After every row comes roughly how far along a hidden order it lies, from 0 to 9.
[  7  -2  -2   5 -11   8  17   6   0  -6  -5   8   1  -2  -7  -3   0  -2
  -1   3  -5   1  -3 -10   2 -12   5  -3 -13  11  -1  -6  -1   7   1   4
   3 -28   8]
0
[  9  -2  -6   2  -8  20   7   3   3 -27  -2 -14   0   0  -8   9   0  -2
  -1   4 -12   2  -1 -13   2 -15   4  -3   9   5  -2 -19  -1  10   2   0
   5 -13  11]
2
[ -4  -1  -5  -8  -3 -24 -12   8   5 -13  -3 -13   1  -5   2   7   2  -2
  -1   1 -31   3   4 -11   2  -9   1  -2   4   5  -3   6   1   3   1   8
  25  23  -1]
4
[ -8  -2  -7  -6  -6  17  15  10   3  16  -7  13   2 -13  -1   5   2  -2
  -2   2   8   3  -3  -9   1   6   3  -7 -17   9  -2  19   1   4  -3  15
 -20  24   1]
1
[ -3  -2  -8 -10  -2  22   2   8   8 -15  -4 -19   4 -10  -1  19   1  -1
  -2   4 -22  -1   0 -12   2  -8   4  -5  18   8  -2 -16   0   7  -1   7
   0  28   6]
2
[ -5  -1  -7 -13  -2  16   4   9   7  -9  -2 -12   1 -10   1  16   2  -2
  -2   2 -19   5   1 -10   1  -5   2  -5   9   5  -3  -4   0   4  -1  11
   8  28   5]
0
[ -9  -1 -10   4  -5   2   7   8   1  20 -10   1   3 -11  -4  -6   3  -3
  -2   1   4   4  -1 -11   3   8   2  -7 -20   6  -1  15   2   2  -2  13
 -27  21  -6]
9
[ -8  -2 -11  -2   0   4   2   9   4 -10  -8 -14   5 -10  -4   9   3  -1
  -2   5 -15  -1  -1  -8   3   0   3  -7   7   7   0   4   1   6  -1   9
 -16  40  -4]
9
[  9  -2  -4  10  -8  15   5   3   1 -17  -4 -17   3   3 -12   2   1  -1
  -2   4  -5   0  -2  -9   3 -15   4  -4   1   8   0 -16   0  11   2   0
  -5 -24   6]
7
[  9  -3   0   8 -10  21  15   4   2  -7  -6   6   2  -3 -11   0  -1  -1
  -1   5  -6  -1  -5  -8   3 -15   5  -4 -11  10   0  -6  -1   9   0   4
  -2 -32   6]
1
[ -2  -2  -5  -1  -9  10  21   6   0  19 -10  25   1 -10  -4  -7   1  -3
  -2   2  19   3  -4  -8   2  -3   3  -7 -28   8  -2  17   1   3  -2  14
 -20  -5   3]
0
[ -1  -1  -5  -2  -5 -26  -4   5   5 -18  -5 -15   2  -4  -3   6   2  -1
  -1   3 -37  -1   3 -10   2 -13   2  -1   4   7  -2  -1   1   8   2   6
  39  23  -2]
6
[ -3  -1  -5   4 -10 -18  18   6  -2  16 -10  29   0  -6  -2 -18   1  -3
  -1   4  10   3  -2  -9   2  -3   4  -4 -33   7  -2  30   1   1   0  10
   1 -16   0]
2
[  8  -2  -1  -3  -6   1   5   5   4 -25  -1 -11   1  -1  -6   5   0  -2
  -1   3 -22   0   0 -20   1 -13   4  -2   8   9  -1 -13  -1  10   2   1
  19 -13  10]
0
[ -3  -2  -8  -4  -2  19  -1   8   5 -16  -5 -25   6  -5  -9  18   2   0
  -2   5 -33  -3  -2  -8   3 -12   4  -5  15   8   0 -15   0  13   0   9
  -3  31   4]
6
[-15  -2  -6  -9  -4 -25  12   8   2  14 -10  14   4 -10   0   1   2  -2
  -2   3 -10  -1  -1  -8   2   4   1  -3 -15   7  -3  30   1   2  -1  13
   1  39  -4]
3
